Below is a small trained network, with its code and all its weights. Each question gives an input and a target symbol and asks what happens when units are switched off, that is, made to give their printed mean instead of their output.

import numpy as np


def w(rows, s, z=0):
    codes = np.array(rows[::2]) - 128.0
    scale = np.full(codes.shape[1], s)
    scale[-1] = z or s
    return codes * scale


def norm(h):
    return h / np.sqrt((h * h).mean(-1, keepdims=True) + 1e-5)


def f(y):
    return np.maximum(y, 0)


def softmax(a):
    e = np.exp(a - a.max(-1, keepdims=True))
    return e / e.sum(-1, keepdims=True)


def log_softmax(a):
    a = a - a.max(-1, keepdims=True)
    return a - np.log(np.exp(a).sum(-1, keepdims=True))


def net(x, mask):
    ids = ['αζηθξστφω'.index(c) for c in x.split()]
    T = len(ids)
    res = E[ids] + P[:T]
    u = 0
    for l in range(3):
        r = norm(res)
        for j in range(3):
            rows = slice(2 * j, 2 * j + 2)
            q, k, v = (r @ M[l][rows].T for M in (Q, K, V))
            z = softmax(np.where(np.tri(T) > 0, q @ k.T / 2**0.5, -1e9)) @ v
            o = O[l][rows]
            res = res + np.where(mask[u + j], z, o[:, -1]) @ o[:, :-1]
        u += 3
        y = f(norm(res) @ A[l][:, :-1].T + A[l][:, -1])
        res = res + np.where(mask[u : u + 8], y, B[l][:, -1]) @ B[l][:, :-1]
        u += 8
    return log_softmax(norm(res)[-1] @ U[:, :-1].T + U[:, -1])


Q, K, V, O, A, B = {}, {}, {}, {}, {}, {}
E = w([
[79,201,178,133,64,115,100],'α',
[91,173,206,144,43,127,102],'ζ',
[106,146,166,133,39,92,93],'η',
[123,144,182,237,133,122,98],'θ',
[170,209,105,169,31,253,62],'ξ',
[111,30,94,95,128,139,220],'σ',
[108,102,13,113,97,115,168],'τ',
[193,136,154,17,143,200,141],'φ',
[199,109,195,205,104,91,120],'ω',
],0.007)
P = w([
[102,59,131,115,167,109,3],'0',
[104,83,141,140,83,157,65],'1',
[110,101,137,142,83,141,70],'2',
[106,109,137,134,77,148,100],'3',
[121,110,130,141,98,143,113],'4',
[132,119,126,140,89,135,123],'5',
[132,130,130,140,100,128,134],'6',
[138,141,125,146,100,126,145],'7',
[148,149,122,141,102,112,153],'8',
[153,159,123,141,110,105,165],'9',
[155,172,126,140,109,95,177],'10',
[154,190,121,140,113,86,189],'11',
[160,196,134,142,112,89,202],'12',
[173,204,139,144,112,80,212],'13',
],0.0059)
Q[0] = w([
[117,132,177,190,81,91,37],'L0H0',
[180,163,49,86,139,163,163],'L0H0',
[147,134,158,131,72,110,131],'L0H1',
[98,82,51,163,13,128,239],'L0H1',
[122,197,215,158,152,125,2],'L0H2',
[98,97,149,136,102,80,104],'L0H2',
],0.021)
K[0] = w([
[95,66,181,100,141,174,27],'L0H0',
[223,219,177,115,124,131,179],'L0H0',
[125,118,126,111,65,69,141],'L0H1',
[207,217,145,109,132,60,234],'L0H1',
[57,52,114,119,130,209,5],'L0H2',
[119,97,154,78,171,38,82],'L0H2',
],0.013)
V[0] = w([
[235,48,235,131,33,111,155],'L0H0',
[189,155,239,36,106,154,187],'L0H0',
[165,163,112,44,59,111,183],'L0H1',
[12,79,137,250,93,130,165],'L0H1',
[15,127,105,3,202,102,133],'L0H2',
[92,104,228,188,183,29,168],'L0H2',
],0.0058)
O[0] = w([
[111,48,158,142,209,135,133,194],'L0H0',
[91,73,211,110,111,231,158,58],'L0H0',
[108,90,169,144,63,142,66,199],'L0H1',
[100,254,139,147,157,93,181,253],'L0H1',
[246,114,185,132,163,58,63,119],'L0H2',
[112,158,65,113,246,140,155,25],'L0H2',
],0.0039,0.0035)
A[0] = w([
[196,152,101,197,105,118,157,115],'L0N0',
[85,137,191,130,71,113,157,145],'L0N1',
[186,176,115,61,166,255,82,132],'L0N2',
[160,163,46,93,94,78,153,53],'L0N3',
[168,168,84,167,110,221,99,4],'L0N4',
[132,110,25,73,169,229,103,64],'L0N5',
[189,127,8,58,134,121,127,70],'L0N6',
[114,210,137,126,117,176,79,118],'L0N7',
],0.0069,0.0013)
B[0] = w([
[75,155,157,117,87,129,69,229],'L0N0',
[112,109,114,179,166,169,108,255],'L0N1',
[211,126,165,73,187,173,71,167],'L0N2',
[148,145,171,195,112,185,99,203],'L0N3',
[203,171,109,181,82,183,108,154],'L0N4',
[245,129,67,112,82,85,197,152],'L0N5',
[2,87,139,138,96,181,100,158],'L0N6',
[188,96,161,163,119,77,134,213],'L0N7',
],0.0077,0.0047)
Q[1] = w([
[127,83,130,94,82,189,140],'L1H0',
[152,110,175,149,122,114,99],'L1H0',
[148,118,79,60,63,252,154],'L1H1',
[150,138,142,149,111,136,71],'L1H1',
[148,161,144,169,123,134,80],'L1H2',
[77,160,113,146,162,107,149],'L1H2',
],0.022)
K[1] = w([
[166,136,219,86,99,214,183],'L1H0',
[134,92,128,133,202,129,21],'L1H0',
[134,147,230,110,11,240,244],'L1H1',
[167,130,110,84,92,187,41],'L1H1',
[187,181,127,153,124,111,35],'L1H2',
[40,119,98,177,150,35,158],'L1H2',
],0.013)
V[1] = w([
[75,116,7,161,122,117,57],'L1H0',
[88,217,116,58,179,112,80],'L1H0',
[118,149,153,140,2,151,125],'L1H1',
[191,100,155,244,132,68,118],'L1H1',
[199,156,75,107,75,71,75],'L1H2',
[177,204,226,76,103,122,106],'L1H2',
],0.0094)
O[1] = w([
[170,234,166,19,107,81,226,180],'L1H0',
[193,137,56,200,120,78,207,95],'L1H0',
[83,189,3,108,199,74,113,154],'L1H1',
[128,134,153,116,42,20,188,235],'L1H1',
[68,186,99,145,248,171,180,217],'L1H2',
[129,91,16,134,251,72,96,255],'L1H2',
],0.0044,0.0055)
A[1] = w([
[108,180,131,176,77,89,103,36],'L1N0',
[126,190,191,111,209,131,134,151],'L1N1',
[2,166,74,150,79,176,162,50],'L1N2',
[74,38,59,117,83,140,242,110],'L1N3',
[39,119,135,132,105,116,131,181],'L1N4',
[157,149,166,160,139,89,42,248],'L1N5',
[123,136,139,170,107,201,68,99],'L1N6',
[201,123,153,136,92,145,82,94],'L1N7',
],0.0099,0.0011)
B[1] = w([
[143,62,95,118,191,158,144,255],'L1N0',
[111,116,89,115,66,183,94,193],'L1N1',
[18,126,82,163,188,222,97,214],'L1N2',
[158,163,119,158,5,190,61,155],'L1N3',
[112,129,141,143,115,62,93,185],'L1N4',
[76,171,121,115,97,175,192,242],'L1N5',
[179,187,136,157,190,118,138,205],'L1N6',
[86,168,105,123,119,78,127,181],'L1N7',
],0.011,0.007)
Q[2] = w([
[104,136,102,185,146,50,228],'L2H0',
[72,109,152,70,54,107,237],'L2H0',
[141,97,132,143,98,210,38],'L2H1',
[220,150,113,190,166,136,8],'L2H1',
[163,112,95,41,230,129,116],'L2H2',
[169,44,165,123,166,189,102],'L2H2',
],0.015)
K[2] = w([
[111,181,101,123,172,46,180],'L2H0',
[133,79,135,31,42,67,175],'L2H0',
[122,89,153,182,78,189,66],'L2H1',
[140,156,101,252,139,152,91],'L2H1',
[133,26,76,156,105,167,58],'L2H2',
[196,139,138,192,136,185,121],'L2H2',
],0.015)
V[2] = w([
[149,126,127,81,95,102,45],'L2H0',
[173,75,179,151,111,125,181],'L2H0',
[87,80,123,11,141,132,180],'L2H1',
[79,77,140,210,116,113,121],'L2H1',
[98,129,108,190,98,63,76],'L2H2',
[143,62,59,158,39,146,112],'L2H2',
],0.012)
O[2] = w([
[82,189,126,253,114,125,150,1],'L2H0',
[93,116,80,98,46,215,44,15],'L2H0',
[165,38,152,228,127,216,14,35],'L2H1',
[57,40,145,60,111,89,165,170],'L2H1',
[21,163,121,182,156,197,148,149],'L2H2',
[57,218,48,202,70,152,74,79],'L2H2',
],0.005,0.0046)
A[2] = w([
[155,102,86,90,178,120,120,85],'L2N0',
[99,35,152,141,80,48,79,162],'L2N1',
[60,60,116,143,149,84,64,73],'L2N2',
[96,147,253,100,88,77,70,131],'L2N3',
[52,66,148,133,92,154,160,126],'L2N4',
[101,83,119,154,123,26,181,113],'L2N5',
[141,115,153,72,78,101,163,113],'L2N6',
[232,121,153,238,168,145,38,1],'L2N7',
],0.012,0.0031)
B[2] = w([
[129,130,136,207,61,94,153,188],'L2N0',
[209,76,152,95,91,20,123,207],'L2N1',
[84,73,78,116,176,57,91,217],'L2N2',
[15,141,189,229,123,100,195,185],'L2N3',
[198,181,108,162,104,110,54,253],'L2N4',
[183,77,124,175,134,237,137,190],'L2N5',
[85,118,125,36,153,156,102,194],'L2N6',
[169,173,253,113,242,181,29,179],'L2N7',
],0.011,0.006)
U = w([
[80,93,192,94,182,134,220,8],'α',
[141,109,97,2,113,159,143,220],'ζ',
[190,137,204,139,186,161,42,76],'η',
[188,45,87,200,126,185,198,101],'θ',
[208,232,68,133,129,42,165,79],'ξ',
[88,134,204,179,67,61,144,209],'σ',
[27,73,67,149,183,107,74,108],'τ',
[219,62,67,124,114,42,68,211],'φ',
[132,158,84,162,39,221,68,94],'ω',
],0.0073,0.0015)

Each question gives the input, a string of symbols that net reads in full, and the target symbol t.
The units are the heads (2 rows each of Q, K, V and O) and the neurons (one row each of A and B). Each row of codes is followed by its name. A weight is (code - 128) times the scale printed after its matrix; where a second scale follows, it is the last column's (O, A, B and U).
mask holds one flag per unit, layer by layer, with each layer's heads first. A switched-off unit (its flag False) gives its mean, the last column of its rows in O or B, instead of its output. The means were averaged over made-up inputs and are rounded, as every weight is.
A unit's drop is (log p(t) with every unit on - log p(t) with that unit switched off) / (log p(t) with every unit on - log p(t) with every unit switched off).
The circuit of an input: a set's keep is (log p(t) with only the set's units on - log p(t) with every unit switched off) / (log p(t) with every unit on - log p(t) with every unit switched off). Starting from the 12 units with the biggest drops (on a tie, the unit counted first), units are removed one at a time, each time the one whose removal leaves the highest keep (on an exact tie, the one counted first), for as long as the keep stays at least 0.8.
units of the circuit, in order: the units of the circuit, biggest drop first
most important unit: the unit with the biggest drop
k most important neurons: the k neurons with the biggest drops, biggest first
k most important neurons of layer l: the k neurons of layer l with the biggest drops, biggest first
heads that matter: for each layer, one digit per head in row order, 1 if its drop is at least 0.15 and else 0, layers parted by /
drop when u is switched off: that unit's drop, to one decimal
input σ σ φ τ σ σ θ ζ ω, target ω: heads that matter => 000 / 001 / 000
input ζ σ ω σ τ α φ σ θ ζ σ, target σ: heads that matter => 100 / 001 / 000
input τ ξ ω, target ξ: units of the circuit, in order => [L1H0]
input τ ξ ζ, target ξ: units of the circuit, in order => [L0H0, L1H0]
input τ ω α, target ξ: units of the circuit, in order => [L0H0, L1H0]
input η τ σ τ σ φ ζ, target η: heads that matter => 000 / 000 / 010
input ω φ θ ζ τ α θ θ η ω η, target σ: heads that matter => 001 / 010 / 000
input σ η φ φ θ ω α, target ω: heads that matter => 000 / 001 / 000
input φ α η τ ω ω θ ω φ, target ζ: 2 most important neurons of layer 1 => [L1N2, L1N0]
input α φ τ θ α α η σ θ η ω ξ ξ, target ξ: 2 most important neurons of layer 0 => [L0N2, L0N7]
input φ ξ τ, target φ: heads that matter => 111 / 000 / 000
input α α ξ σ α ζ, target θ: heads that matter => 001 / 000 / 000
input θ θ σ τ α, target ζ: heads that matter => 101 / 110 / 100
input ω φ τ α ω ξ ξ ζ, target σ: most important unit => L1H1
input ω θ θ, target σ: heads that matter => 001 / 011 / 000
input σ τ ζ τ ζ, target ω: 3 most important neurons => [L1N1, L1N5, L0N6]
input ω ω ζ θ ζ α η η ω σ φ φ, target η: heads that matter => 100 / 110 / 000
input ξ ω φ σ ω τ α α η ω, target τ: heads that matter => 000 / 000 / 000
input σ θ θ ζ η ω τ τ θ α, target ω: heads that matter => 001 / 001 / 000
input θ η τ ω, target ζ: most important unit => L1H1
input σ ξ ω τ ω, target ω: heads that matter => 001 / 001 / 000
input η η τ σ α, target η: heads that matter => 000 / 100 / 010
input τ τ ξ η φ α ω θ η σ ω, target ξ: 2 most important neurons => [L1N2, L0N6]
input α θ φ η, target θ: 2 most important neurons => [L2N5, L0N1]
input ζ ξ θ τ ω, target φ: 2 most important neurons of layer 0 => [L0N0, L0N7]
input α ω σ ω τ, target ω: drop when L0H2 is switched off => 0.6
input θ ξ ω, target ζ: most important neuron => [L2N6]
input α φ ξ τ ξ η α α, target θ: drop when L0H2 is switched off => 0.1
